What each symbol does to the elements:
x768 ru x384
x768 se x568
x768 ki x600
x768 na x747
x768 lu x148
x936 ru x897
x936 se x511
x936 ki x326
x936 na x72
x936 lu x190
x913 ru x433
x913 se x111
x913 ki x587
x913 na x392
x913 lu x995
x466 ru x760
x466 se x981
x466 ki x995
x466 na x949
x466 lu x578
x190 ru x969
x190 se x55
x190 ki x171
x190 na x616
x190 lu x511
x392 ru x587
x392 se x752
x392 ki x678
x392 na x950
x392 lu x916
x238 ru x768
x238 se x393
x238 ki x747
x238 na x246
x238 lu x389
x949 ru x995
x949 se x931
x949 ki x916
x949 na x591
x949 lu x198
x1 ru x578
x1 se x897
x1 ki x198
x1 na x619
x1 lu x807
x872 ru x49
x872 se x389
x872 ki x977
x872 na x665
x872 lu x238
x995 ru x724
x995 se x466
x995 ki x131
x995 na x916
x995 lu x111
x370 ru x456
x370 se x558
x370 ki x810
x370 na x918
x370 lu x776
x897 ru x274
x897 se x796
x897 ki x1
x897 na x326
x897 lu x969
x965 ru x318
x965 se x585
x965 ki x885
x965 na x501
x965 lu x313
x871 ru x370
x871 se x933
x871 ki x918
x871 na x55
x871 lu x987
x488 ru x965
x488 se x600
x488 ki x501
x488 na x608
x488 lu x170
x312 ru x426
x312 se x724
x312 ki x777
x312 na x756
x312 lu x433
x389 ru x148
x389 se x924
x389 ki x872
x389 na x455
x389 lu x393
x916 ru x131
x916 se x949
x916 ki x108
x916 na x41
x916 lu x752
x400 ru x389
x400 se x908
x400 ki x455
x400 na x384
x400 lu x567
x198 ru x111
x198 se x1
x198 ki x752
x198 na x864
x198 lu x931
x662 ru x834
x662 se x756
x662 ki x568
x662 na x393
x662 lu x986
x777 ru x950
x777 se x312
x777 ki x834
x777 na x662
x777 lu x440
x111 ru x391
x111 se x578
x111 ki x913
x111 na x752
x111 lu x466
x924 ru x516
x924 se x678
x924 ki x389
x924 na x400
x924 lu x784
x532 ru x190
x532 se x712
x532 ki x616
x532 na x274
x532 lu x740
x616 ru x171
x616 se x532
x616 ki x732
x616 na x578
x616 lu x847
x151 ru x712
x151 se x776
x151 ki x347
x151 na x796
x151 lu x370
x131 ru x312
x131 se x995
x131 ki x756
x131 na x108
x131 lu x913
x378 ru x334
x378 se x501
x378 ki x456
x378 na x370
x378 lu x401
x391 ru x371
x391 se x732
x391 ki x433
x391 na x913
x391 lu x760
x755 ru x931
x755 se x171
x755 ki x371
x755 na x391
x755 lu x326
x567 ru x393
x567 se x691
x567 ki x998
x567 na x535
x567 lu x908
x834 ru x908
x834 se x777
x834 ki x735
x834 na x568
x834 lu x87
x448 ru x933
x448 se x775
x448 ki x177
x448 na x917
x448 lu x885
x535 ru x998
x535 se x867
x535 ki x345
x535 na x49
x535 lu x735
x724 ru x864
x724 se x760
x724 ki x312
x724 na x131
x724 lu x391
x501 ru x885
x501 se x488
x501 ki x378
x501 na x558
x501 lu x990
x384 ru x455
x384 se x735
x384 ki x585
x384 na x600
x384 lu x535
x918 ru x810
x918 se x871
x918 ki x969
x918 na x190
x918 lu x524
x87 ru x691
x87 se x440
x87 ki x867
x87 na x516
x87 lu x777
x568 ru x735
x568 se x662
x568 ki x768
x568 na x238
x568 lu x516
x49 ru x345
x49 se x148
x49 ki x170
x49 na x977
x49 lu x768
x807 ru x981
x807 se x969
x807 ki x931
x807 na x755
x807 lu x897
x246 ru x747
x246 se x998
x246 ki x703
x246 na x313
x246 lu x455
x401 ru x448
x401 se x990
x401 ki x917
x401 na x776
x401 lu x501
x65 ru x847
x65 se x810
x65 ki x981
x65 na x807
x65 lu x347
x41 ru x108
x41 se x591
x41 ki x691
x41 na x87
x41 lu x426
x864 ru x752
x864 se x619
x864 ki x426
x864 na x312
x864 lu x371
x885 ru x396
x885 se x965
x885 ki x334
x885 na x378
x885 lu x775
x931 ru x466
x931 se x807
x931 ki x949
x931 na x371
x931 lu x1
x274 ru x616
x274 se x347
x274 ki x578
x274 na x1
x274 lu x65
x712 ru x55
x712 se x917
x712 ki x532
x712 na x347
x712 lu x456
x72 ru x326
x72 se x847
x72 ki x760
x72 na x466
x72 lu x616
x619 ru x198
x619 se x326
x619 ki x864
x619 na x724
x619 lu x755
x455 ru x872
x455 se x400
x455 ki x665
x455 na x585
x455 lu x998
x917 ru x177
x917 se x401
x917 ki x712
x917 na x151
x917 lu x378
x776 ru x917
x776 se x893
x776 ki x151
x776 na x524
x776 lu x558
x847 ru x936
x847 se x740
x847 ki x72
x847 na x981
x847 lu x532
x511 ru x796
x511 se x21
x511 ki x936
x511 na x847
x511 lu x55
x735 ru x400
x735 se x834
x735 ki x384
x735 na x768
x735 lu x867
x396 ru x893
x396 se x318
x396 ki x987
x396 na x334
x396 lu x515
x987 ru x776
x987 se x396
x987 ki x524
x987 na x21
x987 lu x933
x516 ru x867
x516 se x986
x516 ki x148
x516 na x389
x516 lu x662
x55 ru x918
x55 se x177
x55 ki x190
x55 na x532
x55 lu x21
x784 ru x662
x784 se x108
x784 ki x393
x784 na x567
x784 lu x678
x450 ru x488
x450 se x747
x450 ki x608
x450 na x515
x450 lu x977
x456 ru x21
x456 se x378
x456 ki x740
x456 na x810
x456 lu x917
x600 ru x585
x600 se x768
x600 ki x488
x600 na x450
x600 lu x49
x371 ru x949
x371 se x755
x371 ki x591
x371 na x433
x371 lu x619
x990 ru x775
x990 se x170
x990 ki x401
x990 na x893
x990 lu x488
x732 ru x755
x732 se x616
x732 ki x391
x732 na x111
x732 lu x72
x587 ru x440
x587 se x913
x587 ki x986
x587 na x678
x587 lu x131
x977 ru x170
x977 se x872
x977 ki x89
x977 na x318
x977 lu x747
x440 ru x41
x440 se x433
x440 ki x87
x440 na x986
x440 lu x312
x703 ru x450
x703 se x246
x703 ki x515
x703 na x775
x703 lu x665
x950 ru x678
x950 se x426
x950 ki x908
x950 na x834
x950 lu x41
x747 ru x600
x747 se x238
x747 ki x450
x747 na x703
x747 lu x872
x345 ru x246
x345 se x535
x345 ki x313
x345 na x170
x345 lu x384
x347 ru x532
x347 se x151
x347 ki x274
x347 na x897
x347 lu x810
x760 ru x619
x760 se x72
x760 ki x724
x760 na x995
x760 lu x732
x591 ru x916
x591 se x371
x591 ki x41
x591 na x440
x591 lu x864
x998 ru x238
x998 se x567
x998 ki x246
x998 na x345
x998 lu x400
x608 ru x501
x608 se x450
x608 ki x558
x608 na x933
x608 lu x89
x986 ru x87
x986 se x587
x986 ki x516
x986 na x924
x986 lu x756
x426 ru x392
x426 se x864
x426 ki x950
x426 na x777
x426 lu x591
x433 ru x591
x433 se x391
x433 ki x440
x433 na x587
x433 lu x724
x969 ru x65
x969 se x918
x969 ki x807
x969 na x171
x969 lu x796
x393 ru x568
x393 se x784
x393 ki x238
x393 na x998
x393 lu x924
x678 ru x986
x678 se x392
x678 ki x924
x678 na x908
x678 lu x108
x524 ru x151
x524 se x987
x524 ki x796
x524 na x511
x524 lu x871
x578 ru x732
x578 se x274
x578 ki x111
x578 na x198
x578 lu x981
x810 ru x740
x810 se x370
x810 ki x65
x810 na x969
x810 lu x151
x796 ru x347
x796 se x524
x796 ki x897
x796 na x936
x796 lu x918
x108 ru x756
x108 se x916
x108 ki x784
x108 na x691
x108 lu x392
x585 ru x665
x585 se x384
x585 ki x965
x585 na x488
x585 lu x345
x515 ru x608
x515 se x703
x515 ki x933
x515 na x448
x515 lu x318
x933 ru x558
x933 se x515
x933 ki x871
x933 na x177
x933 lu x396
x756 ru x777
x756 se x131
x756 ki x662
x756 na x784
x756 lu x587
x908 ru x924
x908 se x950
x908 ki x400
x908 na x735
x908 lu x691
x313 ru x703
x313 se x345
x313 ki x775
x313 na x990
x313 lu x585
x171 ru x807
x171 se x190
x171 ki x755
x171 na x732
x171 lu x936
x334 ru x987
x334 se x885
x334 ki x21
x334 na x456
x334 lu x448
x148 ru x535
x148 se x516
x148 ki x49
x148 na x872
x148 lu x568
x775 ru x515
x775 se x313
x775 ki x448
x775 na x401
x775 lu x965
x893 ru x401
x893 se x89
x893 ki x776
x893 na x987
x893 lu x608
x665 ru x977
x665 se x455
x665 ki x318
x665 na x965
x665 lu x246
x21 ru x524
x21 se x334
x21 ki x511
x21 na x740
x21 lu x177
x177 ru x871
x177 se x448
x177 ki x55
x177 na x712
x177 lu x334
x89 ru x990
x89 se x977
x89 ki x893
x89 na x396
x89 lu x450
x981 ru x72
x981 se x65
x981 ki x466
x981 na x931
x981 lu x274
x752 ru x913
x752 se x198
x752 ki x392
x752 na x426
x752 lu x949
x558 ru x378
x558 se x608
x558 ki x370
x558 na x871
x558 lu x893
x170 ru x313
x170 se x49
x170 ki x990
x170 na x89
x170 lu x600
x867 ru x567
x867 se x87
x867 ki x535
x867 na x148
x867 lu x834
x318 ru x89
x318 se x665
x318 ki x396
x318 na x885
x318 lu x703
x740 ru x511
x740 se x456
x740 ki x847
x740 na x65
x740 lu x712
x326 ru x1
x326 se x936
x326 ki x619
x326 na x760
x326 lu x171
x691 ru x784
x691 se x41
x691 ki x567
x691 na x867
x691 lu x950

The rows follow the links: the fewer symbols apart two elements are, the more alike their rows tend to be.

Each row is also shifted at random along 7 hidden directions that mean nothing.

Name the element of each row.
[-16  -2  -1   4  -6  -2  -7  -3  -9  -6   6   5  14  23  -5  -1  -1 -10  -7  -4   3  13  11  -5   0  -5 -13   7  -3  22   1   1   9   0   2  11   2  -7  19  -8  -3  17]
element: x334
[ 44 -19   4   5   6 -11  -1  10 -20  -4  16 -10  14  21   6  -2  -3 -11  -4  -8 -15   3  31 -23 -11  15  -1  -7  25   1  -2 -20  -7   3   8  12  22 -11  13   2   2  -7]
element: x396
[-43  13   6 -10  -4  -7 -15  -9   5   7  -6   1   5 -15  -8  -2   2  18   9   9  -1  -7 -13  -8   1  14   9   1  -9  -5   3  10  -6  -5 -14   4  -4  -2   4  16  -1 -13]
element: x246
[  9  -5   5   6  15  -5  15   1 -13  11 -10   1   3  10   0   4  -5  -8 -12   3  -9 -18  -8   2 -11   9  -2 -12  14 -22 -18  -6   3 -10   8   1   3   6  17 -20  -7   5]
element: x665
[-15   4  -6 -10  -3  -2 -15 -11   4  -3   0   6   9   1  -7   1   4   4   6  -7 -13   2  15 -17  11  10  -6   1  -2   3  10   0  -1   3 -10   4   9  -7 -12  22   8  -1]
element: x370
[ -2  29   0 -24  10   3   8  -1  11  12  -1 -10   6   7   4  -3   3   2  -2   1   6   2  14   5  18   3   6  -6 -15 -24   0   4   1   1  -3   8  -5  -4  -7  14 -10   6]
element: x450
[ 42  -7  -2  -8   3   3  -8   4   3   1  12  -1  -2   8   6   0   6   7  -7   4   5   5   0  -1   0   6  -8 -10   1 -10   5   4   3   1  11  -6   0   9  12  -4   3   0]
element: x752
[-21 -12  -2  17   6  -2   8  14  -3  -7   2  -8 -16 -17  10   7   2  -8   0   3  -2 -11 -12   3 -11  -3  10   9  13   3  -1 -10   1   7   3  -2   5  -6  -4 -15   7 -12]
element: x619
[ -2  -3  -3  -2   7   0  -3  -9  -4   2  -4  19   2  10  -6  10  -1  -3 -10  -6  -5  -4   0   0  12  10 -22  -2   5  -9   1   7   8  -7  -4  -9   0   4   6  -6   8  15]
element: x936
[ 24  12   5 -17 -19   1 -17   3   3  -5  16   0  11  18  -3 -19   4  11   1  -3  26  33  24   6   8  -8  -1   0 -22  16   9  11   3  -3   5   4 -15  -4   8  17 -11   8]
element: x908
[ 25  11   0 -17   5 -15  -7  -3  -3   8 -21  10   2 -15 -10   1  12  11   1  -6 -19 -16  18  -9   8  24   9  -7   5 -29  -2  -3  -5 -13  -9   4   9 -13 -28  27   5 -16]
element: x393
[ 17  13  -5  -5  -8  10  18   0  14  16 -16   4   4  -9  -4   4  -1  -3   8  11  11   5 -20  11   0 -26   3  -7 -12   4   1   0  -3 -11  -2   5 -11  15 -17  -8 -13  13]
element: x313
[ 13  26   9 -21  16  16  28  21  14   6  23 -43 -10  11  23 -20 -11  -7  -3   2  23  15  18  28   9 -17  22  -8 -14 -30  -9  -7   0  15  12   2 -21  -2  -4   4 -20   4]
element: x238
[-31   8  -5  -9  13   6  -2 -14   4   1   2  -3   0  12  -3   2  -3   0  -8   3  -5  -8  -6   1   7   7 -12  -4  -6 -16  -5   7   7   7  -1   0  -1   4  22  -5   1  12]
element: x871
[ -4  -1  -6   1  -5   8   0  -7   5  -3   3   1   6   5  -3  -1  -3  -4   8  -6  -1   8   5  -3   4  -9  -5   2  -3  10   4  -1  -4   5  -3  -1   2   4 -11   8   0   8]
element: x21
[-59 -22  16  37   3  -8  -2   0 -20 -15  -8  11  -2   4   1  -5 -13 -17  -9 -23 -16 -17  -5  -2 -13   5   5  18  11  22 -16   0  20  -3   3 -10  -2 -11 -15  -7   1 -12]
element: x986
[-18   0  10   9  14  -1   8  12  -9 -11   8 -16 -10  10  13  -9  -5 -13 -15 -13  -1  -5  17  10  -1   3  11   9   2  -7 -13  -3  15  10  11  -1  -3 -16  -2  -5  -3  -6]
element: x756
[  8  -4   4  13   0  10  13 -10  -2   6  -4   4  10  13  -1   1 -13  -8   0  -1   5   3 -16   3  -5 -13  -7  -2  -2  12  -8   5  -2  -3   0  -1  -3  16   8 -14 -10  15]
element: x501
[ -4   7   4  -1   4   1  -2  -8   3  -1  -8   4  -9  -2  -1   1  -1   4 -12   4   2  -9 -12  11   5   3  -6   2 -11  -5  -5  13  12   0   1  -2  -8   0  13 -10   1   2]
element: x108
[ 11   6   8   4  13   5  26  -3   4  15 -21   4  -6  -9   1   3 -14  -8  -3  -4 -10 -20 -15  13   3  -5   5  -8   2 -21 -15  -2   4 -10  -3  -8  -9  10 -27  -5  -6   1]
element: x998
[ 19  -7  -6  -2 -12  -4 -15  -7   0  -6  13   6  -4  10   0   4   4  14  -7  17  18  12  -5   2  -3  -3 -21  -5  -5  22  12  11  -2   4   5  -2   2   9  56 -18   7  10]
element: x732
[-62  23  18 -15   6  -9 -20  -7  -6  -7  23 -11   8  33   8 -19 -10   9 -15  -8  13  10  31   2  15  19   0   5 -19   1  -2  19  15   9  -2   1 -12 -19  38  17  -8   1]
element: x384
[-18  -2  -5  17 -17   4   7   8   4  -7  -3   6  -5 -17   3   2   5  -3  15  -3  18  13  -6   8  -3 -25  11  19  -5  33   9   0 -10   2  -3  -5  -2   0 -27   0   0  -1]
element: x755
[-45   6   2   7   2   4  -9 -12   5   1 -12  22   0  -6  -4   7   2   5  -3  -7   2  -7 -22   5  12   7  -5  12 -12   3   1  23  12  -6  -9 -14 -10   5 -16   2   3   3]
element: x995
[ -2   4  -5   3  19  16  32  15   3   6  -6  -9 -10 -12   6   7  -1 -20   4 -10   0  -5  -5  19   7 -11  11   5  10 -31 -11 -13  -6   2   0  -7  -6   2 -42  -6  -5   9]
element: x65
[-13  11 -11 -20   1   8  -5  11  18  -3  21 -22 -11 -12   9  -5   9  12  13   9  12  12   6   3   7  -3  11  -2  -7 -14  14  -4 -11  16   0  -3  -3  -1  -5  16   4  -8]
element: x171
[ 13   1  -4  -7  -2  -6 -15 -10   3  -2  -2   2 -10  -3  -3   3   9  16 -11  16   4  -7 -13   2  -2   9 -10  -5  -8  -3   1  13   5   2   5   2   0   3  40 -12   6  -2]
element: x392
[  6   7   5  -1   9  -5   5  -6  -9   7 -20  13   2   2  -8  -2   4   1  -7 -13  -7 -14   5   7   4  13   4  -1   1 -24 -16   6   2 -13   0  -5  -3  -1 -16   7  -7   0]
element: x867
[ -7   9  -2 -12 -12   0   2  13  16  -3   8 -28 -16 -20   6 -12   2   8  10  22  10   6  -4   8 -11 -22  19  -5 -11   8   7 -12  -3   9   5  10  -8  -5   7   1  -4 -14]
element: x400
[  8 -20  -2  25   3   5  26  23 -14 -10   5 -16  -4  -8   7  -1  -3 -25  14 -15  -5   4  15   1 -16 -17  19  12  26   6  -8 -29 -17   9   6   1  11  -9 -36  -3  -2  -6]
element: x740
[  8 -29 -10  17  -1   8  11  -1   2  -4   3 -11 -11 -14   1   5  -8  -7  10  14 -15 -11 -28  -6 -26 -16  -3 -10  19   8  -3 -19  -9   8   7  -2  10  16  13 -23   7  -5]
element: x524
[  4   3  10  -3  -3  -3   3  14  -2   1   8 -13   7  -1   6 -11  -4  -2  10  -7   0   8  19  -6  -3   0  20   0   4   1   1 -12  -8  -1  -2   4   0  -9 -24  19  -7 -14]
element: x49
[  7  -5  -8 -12  -6 -12 -28 -20  -2   1  -7  21  13   6 -17  12   5   9  -5   5 -23  -7   4 -27   6  22 -27  -9   4   6  13   4   7  -7 -11   9  16  -4  22   7  16   3]
element: x917
[  8 -26  -3  17  10  -5   4  -2 -14  -2  -7  19  -1   6  -3  13  -5 -13 -10  -9 -22 -15  -3  -8  -5  10 -18  -6  26  -4  -5  -9   7  -9   3 -12  11   5  -2 -16  12   5]
element: x897

From each start, follow one symbol. Which element do you reach?
Answers are names.
[ 21  -4  -7 -17   0 -13 -23  -6  -6  -2   4   9   2   0 -11  12   7  12  -6  10 -12  -2  11 -17   7  25 -21  -6  10  -9  13  -1  -4  -1 -10   8  15  -9  32   3  18   1]
ru x190
[ -7  14   0 -16   9   2  10  15   8   1  21 -35  -2  13  18 -12  -2  -5  -3   8   8   8  19   3  -1  -7  14  -8  -5 -12   0 -13   2  15  11  12  -2  -9  15   1 -10  -2]
ki x501
[-22  -1   6  -7 -20 -13 -26  -1   1  -4  13  -4   8  -4  -4  -9  -1  16  10  12   3  10   3 -17  -9   5   4  -2  -5  25  14   1  -4  -1  -6   9   1  -8  23  13   2 -16]
lu x384
[ 17  14  10 -12  19   2   7   2 -12   3   9  -7   4  34   4 -14  -1  -2 -20 -16  13   5  27  19  11  13   1  -4  -7 -35 -20  11   8  -2  14  -5 -12  -3  14   1 -16  13]
se x678
[ -4  -4  11  -1   6  -9 -13  11 -10 -15  23 -17  -4  20  12 -13  -4  -4 -17  -7  -1   5  28  -2   0  12   1   3   1   3  -2  -1  17  11  12   4  -1 -20  24   2   3  -9]
ru x678
[-16   4  -6   5  -1   8  10   0   1  -1  -5   0  -3 -14  -6   5   1  -4  12  -2   5   3  -8   9   3  -9   5  12   0  -1  -1  -1 -14   3  -9   0  -1   1 -16   0  -1   6]
na x847
[ 30  12   6 -18   6   6  -4   0   5   6   4  -4   0   4  -1  -8   0   9  -4  -3   5   5   5   9  11  10   2  -8 -10 -26  -3   9   2  -2   2  -3 -11   3  -5  12  -5   0]
lu x678
[  3 -20  -1   3 -14 -14 -33   2  -7 -15  20   2   2  10   2  -5   9  12  -4   5   0   8  11 -19 -10  13  -8  -1   4  25  14   3   8   5  10   0  10  -6  33   2  12 -14]
ru x433
[-33 -26  -2  31 -13 -15  -5  11 -12 -16  -3   7  -8 -19   3   7   5  -7   8  -3  -8  -6  -2 -13 -19  -5   8  18  19  39   7 -13  -3   2  -2  -2  15 -14 -12  -6  14 -19]
ki x995
[ 32  -8  -7  -1   3   5   8   3  -2   0   4  -8  -3  -6  -2   4   1  -2   8   3  -3   2   3  -1  -4  -1  -1  -3  12 -10   0 -11 -18   6  -1   2   9   4   2  -3   4   2]
ki x65
[ 28 -13   0  -1  -2 -15 -22  -3  -7  -2  -3  24   4   3  -4  13   6   5 -12  -2 -14  -5   8 -19   7  22 -20  -3  11   8  14   4  10  -9  -5  -2  13  -7   7   3  18  -5]
ki x433
[-17   6  -2  -2  10  11   9   0   1  -4  11 -12   4  18   6  -7  -5 -11   0 -12   3   8  17   6   8  -6   1   3  -3  -7  -6  -2   1  11   4  -1  -3  -2  -7   6  -6  11]
lu x917
[ 45 -10   8  12   7   8  17  -5  -8  10 -19  19   3   5  -7   2  -9  -9  -8 -13  -6  -9 -16  12  -3  -2  -7  -7   6 -16 -18   4   5 -18   5 -13  -9  18 -21 -12  -9  11]
ru x834
[ 10   9  -8 -20  13   5   6  13   7   1  15 -28  -2   0   7  -3   6  -6   2   5  -6   3  18  -4   4   4   9  -6   4 -28   2 -17  -5  13   4  14   7 -10  -2   7  -1  -2]
lu x558
[ 20   8 -10 -20 -18  12  -7  12  20  -6  27 -13  -1   3   7  -9   6   8  14   9  27  38  15   6  10 -24  -2  -2 -16  17  25  -2  -7  10   3   0  -9   4  -2  12  -1   8]
se x532
[  3   2   0   3  -2  -1  15  15   0   2   1 -12   5   6   9  -6  -2 -14   3  -1   2   6  12  -1  -6 -17  12  -2   3   9  -1 -16   1  -1   8   9   1  -6 -17  -1 -10   0]
se x246
[ -7 -14  -5   7 -16  -8 -23  -3   0 -10   5   4  -5  -6  -1  -3  11  14   2  11   5   2 -11  -8 -14   0  -3   2  -3  25   8   6   2   3   7  -1   4   1  24  -5   8 -11]
na x41
